Below are the code and all the weights of a small trained network. Each question names an input and a class and asks about switching units off, where a switched-off unit gives its printed mean instead of its output.

import numpy as np


def w(rows, s, z=0):
    codes = np.array(rows[::2]) - 128.0
    scale = np.full(codes.shape[1], s)
    scale[-1] = z or s
    return codes * scale


def f(y):
    return np.maximum(y, 0)


def log_softmax(a):
    a = a - a.max(-1, keepdims=True)
    return a - np.log(np.exp(a).sum(-1, keepdims=True))


def net(x, mask):
    res = np.array(x, float).reshape(1, 8) / 4 @ E
    y = f(res @ A[0][:, :-1].T + A[0][:, -1])
    res = res + np.where(mask, y, B[0][:, -1]) @ B[0][:, :-1]
    return log_softmax(res[-1] @ U[:, :-1].T + U[:, -1])


A, B = {}, {}
E = w([
[128,128,128,127,126,125,128,126,129,128,129,127],'x0',
[142,146,117,71,197,125,103,61,52,186,151,57],'x1',
[80,141,142,59,50,121,154,155,45,98,44,91],'x2',
[226,102,115,182,120,118,253,119,95,119,110,94],'x3',
[123,164,98,131,100,204,157,59,123,194,77,217],'x4',
[136,37,218,133,134,149,93,49,160,100,67,100],'x5',
[187,197,219,180,125,75,58,162,95,182,79,147],'x6',
[132,131,130,121,131,130,129,130,131,126,127,129],'x7',
],0.0068)
A[0] = w([
[120,154,109,143,109,203,144,68,136,199,90,203,96],'N0',
[180,113,101,191,227,118,113,109,191,179,220,162,81],'N1',
[156,152,122,92,207,110,111,83,36,183,140,84,89],'N2',
[119,46,218,128,129,144,96,41,174,87,54,114,168],'N3',
[150,154,118,88,197,116,128,61,51,183,137,62,93],'N4',
[3,146,140,72,116,145,21,116,165,143,144,166,177],'N5',
[120,127,139,86,70,110,160,149,78,128,80,114,100],'N6',
[190,117,123,197,192,125,151,112,172,163,199,131,94],'N7',
[40,150,135,73,136,124,33,146,167,103,155,132,162],'N8',
[123,88,180,120,142,81,104,140,153,68,143,68,131],'N9',
[129,168,100,131,106,201,144,44,136,176,90,200,96],'N10',
[115,96,154,160,89,118,160,167,175,87,94,170,97],'N11',
[147,100,138,127,163,44,101,183,148,88,180,60,88],'N12',
[134,169,106,126,122,190,155,51,132,196,80,199,75],'N13',
[133,128,142,177,65,133,140,179,178,80,110,176,43],'N14',
[98,225,30,117,131,107,171,234,110,167,202,149,139],'N15',
[100,137,131,78,58,108,151,144,54,115,78,108,70],'N16',
[98,73,45,95,122,170,175,108,153,87,161,121,35],'N17',
[117,116,131,189,82,120,151,190,171,79,114,185,79],'N18',
[145,135,122,90,192,117,118,59,30,197,162,70,93],'N19',
[100,69,69,96,115,182,195,97,161,84,161,103,18],'N20',
[121,110,143,127,149,55,107,186,125,72,183,76,115],'N21',
[226,98,115,181,112,116,232,109,74,104,112,112,116],'N22',
[188,138,224,164,115,111,80,132,123,141,73,136,127],'N23',
[83,138,142,69,58,138,143,160,53,105,68,100,95],'N24',
[134,146,175,177,101,94,129,164,157,126,97,167,90],'N25',
[119,41,216,127,148,164,92,40,161,86,54,85,153],'N26',
[208,107,121,177,108,118,233,113,99,126,107,85,129],'N27',
[98,141,135,84,79,118,147,138,49,103,75,105,61],'N28',
[128,155,130,79,198,121,112,67,61,185,139,75,91],'N29',
[102,213,49,108,112,104,154,211,85,134,198,158,152],'N30',
[175,168,213,175,134,84,87,146,97,177,73,145,64],'N31',
[109,134,111,80,73,130,150,142,66,101,77,94,3],'N32',
[82,67,92,102,131,186,164,89,167,70,136,115,91],'N33',
[172,116,114,179,205,125,100,105,205,155,204,149,85],'N34',
[121,120,136,180,82,123,154,178,180,82,98,179,13],'N35',
[192,190,186,169,122,81,89,162,112,179,71,135,50],'N36',
[143,104,142,133,173,78,107,187,151,85,191,71,79],'N37',
[125,108,147,114,168,49,108,178,129,67,179,50,101],'N38',
[159,119,114,176,179,164,122,80,184,191,182,184,99],'N39',
[132,198,134,130,135,98,138,191,100,160,168,151,105],'N40',
[183,180,186,181,126,87,81,167,103,173,77,145,61],'N41',
[119,146,98,127,103,202,122,72,138,189,88,184,98],'N42',
[116,131,135,172,57,138,143,175,184,70,116,174,122],'N43',
[89,81,67,93,140,185,162,92,159,71,142,111,63],'N44',
[101,131,132,84,61,123,148,134,64,111,56,90,73],'N45',
[160,162,173,168,126,99,101,141,92,186,96,161,50],'N46',
[227,100,107,180,113,112,220,108,94,114,117,92,125],'N47',
],0.0057,0.0016)
B[0] = w([
[134,128,167,139,65,179,185,152,77,137,121,95,217],'N0',
[75,184,170,168,129,128,96,90,154,29,74,171,230],'N1',
[107,75,63,111,126,190,78,158,205,134,115,79,209],'N2',
[253,134,66,170,172,91,164,65,106,184,90,136,244],'N3',
[102,65,79,116,125,197,61,180,211,144,106,71,212],'N4',
[124,60,196,146,209,77,109,205,72,200,175,208,255],'N5',
[82,155,164,150,155,112,92,113,160,81,94,170,188],'N6',
[74,161,178,169,141,114,60,107,157,61,89,192,209],'N7',
[150,85,193,134,171,99,111,193,68,190,156,204,227],'N8',
[169,123,132,148,77,161,180,126,85,136,104,104,196],'N9',
[139,120,174,138,63,187,187,170,70,126,122,90,218],'N10',
[127,96,73,113,137,151,101,155,181,155,120,95,191],'N11',
[124,131,161,147,49,192,194,147,71,111,96,102,201],'N12',
[134,130,161,134,53,189,183,179,70,117,123,91,215],'N13',
[116,74,61,97,132,176,77,163,197,149,123,71,192],'N14',
[238,144,80,180,168,96,155,49,120,164,71,140,250],'N15',
[97,157,156,159,147,127,87,104,154,69,92,175,201],'N16',
[89,173,105,55,120,76,151,84,109,125,197,94,208],'N17',
[126,74,65,111,121,186,80,148,196,151,115,74,200],'N18',
[95,81,80,114,124,197,72,180,214,139,99,69,218],'N19',
[78,171,108,71,124,73,149,104,115,127,193,102,211],'N20',
[158,126,161,142,48,183,198,147,67,135,98,89,200],'N21',
[96,78,181,120,193,87,96,203,102,171,172,190,235],'N22',
[121,166,83,67,120,67,155,86,114,140,183,96,208],'N23',
[107,166,156,175,153,119,82,94,164,59,92,183,214],'N24',
[97,123,87,78,126,133,114,132,156,146,159,91,179],'N25',
[239,132,74,175,169,93,159,68,124,182,91,140,246],'N26',
[102,72,182,122,193,94,90,201,96,175,171,201,229],'N27',
[83,159,168,174,147,120,78,86,163,58,87,184,195],'N28',
[107,87,79,118,128,184,77,180,206,139,107,81,206],'N29',
[250,132,76,179,176,106,158,62,120,171,76,140,234],'N30',
[84,181,100,55,102,73,155,78,129,126,200,100,213],'N31',
[89,170,158,164,145,120,107,97,147,68,104,162,186],'N32',
[104,177,87,56,129,60,151,81,112,142,203,90,213],'N33',
[72,191,180,174,129,116,100,101,142,38,71,188,217],'N34',
[117,87,66,107,129,181,69,159,196,147,123,67,188],'N35',
[61,174,91,46,109,76,149,87,128,106,209,77,211],'N36',
[130,150,160,153,50,183,185,146,77,110,104,108,194],'N37',
[144,134,157,157,53,193,198,141,72,121,106,92,208],'N38',
[82,182,168,168,108,131,128,111,118,49,84,159,215],'N39',
[186,147,88,133,145,103,149,70,126,155,126,124,188],'N40',
[62,176,88,53,97,78,151,90,127,117,220,89,210],'N41',
[138,123,179,150,65,177,189,173,64,133,121,98,207],'N42',
[133,73,67,109,136,171,83,160,193,161,116,82,207],'N43',
[79,187,98,54,119,65,155,76,115,125,211,105,209],'N44',
[91,160,164,164,147,121,89,100,149,70,84,181,203],'N45',
[91,166,103,69,105,109,157,97,120,112,181,93,190],'N46',
[91,59,201,128,188,93,88,202,107,182,168,190,230],'N47',
],0.0052,0.0059)
U = w([
[83,168,99,53,104,68,152,72,120,113,232,87,34],'0',
[86,161,182,172,143,128,96,96,166,13,64,173,73],'1',
[124,81,71,111,126,193,90,187,235,160,106,68,111],'2',
[152,128,179,148,27,191,194,169,32,127,105,96,106],'3',
[121,86,198,127,209,82,108,217,77,201,177,192,204],'4',
[254,137,80,162,171,94,155,43,119,174,78,130,254],'5',
],0.0096,0.00089)

Each question gives the input, the list of numbers given to net, and the class t.
The units are the neurons (one row each of A and B). Each row of codes is followed by its name. A weight is (code - 128) times the scale printed after its matrix; where a second scale follows, it is the last column's (A, B and U).
mask holds one flag per neuron, in row order. A switched-off neuron (its flag False) gives its mean, the last column of its row in B, instead of its output. The means were averaged over made-up inputs and are rounded, as every weight is.
A unit's drop is (log p(t) with every unit on - log p(t) with that unit switched off) / (log p(t) with every unit on - log p(t) with every unit switched off).
The circuit of an input: a set's keep is (log p(t) with only the set's units on - log p(t) with every unit switched off) / (log p(t) with every unit on - log p(t) with every unit switched off). Starting from the 12 units with the biggest drops (on a tie, the unit counted first), units are removed one at a time, each time the one whose removal leaves the highest keep (on an exact tie, the one counted first), for as long as the keep stays at least 0.8.
circuit, biggest first: the units of the circuit, biggest drop first
k most important neurons: the k neurons with the biggest drops, biggest first
drop of u: that unit's drop, to one decimal
input [-6,4,4,-8,-6,3,-5,-6], class 4: circuit, biggest first : [N5]
input [-7,0,-4,-3,-4,-8,7,7], class 5: 2 most important neurons : [N15, N30]
input [-5,-2,6,-3,-5,-3,6,-8], class 0: circuit, biggest first : [N41, N36]
input [-1,7,6,3,-4,1,2,8], class 2: circuit, biggest first : [N4, N19]
input [-8,2,-7,6,6,-5,6,6], class 1: circuit, biggest first : [N1, N7]
input [0,6,3,3,-8,6,6,3], class 3: 2 most important neurons : [N38, N12]
input [-3,5,-6,5,8,-4,2,-3], class 3: circuit, biggest first : [N13, N10]
input [3,0,0,5,5,-6,6,-3], class 0: circuit, biggest first : [N36, N41]
input [6,0,5,-6,-5,-2,-3,-6], class 4: 3 most important neurons : [N5, N8, N1]
input [-3,1,-2,3,-5,8,2,6], class 5: 2 most important neurons : [N26, N3]
input [-3,-6,-8,-3,-1,1,-7,-1], class 1: 3 most important neurons : [N34, N1, N39]
input [-8,0,-4,-8,-5,8,0,0], class 4: 3 most important neurons : [N5, N8, N15]
input [-6,5,-1,1,-1,-5,5,2], class 0: 3 most important neurons : [N36, N41, N31]
input [-2,-7,6,6,-6,8,-8,-4], class 0: circuit, biggest first : [N33]
input [6,4,5,5,4,-1,6,4], class 0: circuit, biggest first : [N36, N41]
input [5,-2,8,-7,-7,-7,7,3], class 1: 2 most important neurons : [N24, N28]
input [1,6,6,-7,-7,8,-1,1], class 5: 2 most important neurons : [N26, N3]
input [-8,-5,1,-8,0,1,5,2], class 4: 2 most important neurons : [N5, N8]
input [0,0,0,0,-4,3,1,-3], class 3: 2 most important neurons : [N15, N30]
input [4,-7,-5,5,8,2,6,-5], class 3: circuit, biggest first : [N13]
input [-4,-2,4,-7,8,1,-3,-6], class 3: drop of N22 : 0.1
input [8,-3,-2,3,3,7,-3,3], class 5: drop of N3 : 0.3
input [7,3,6,6,3,-1,0,0], class 1: drop of N5 : 0.2
input [-6,1,7,7,-5,-8,-3,-2], class 5: drop of N15 : 1.1
input [7,3,-4,-1,-4,7,-1,-6], class 5: 2 most important neurons : [N26, N3]
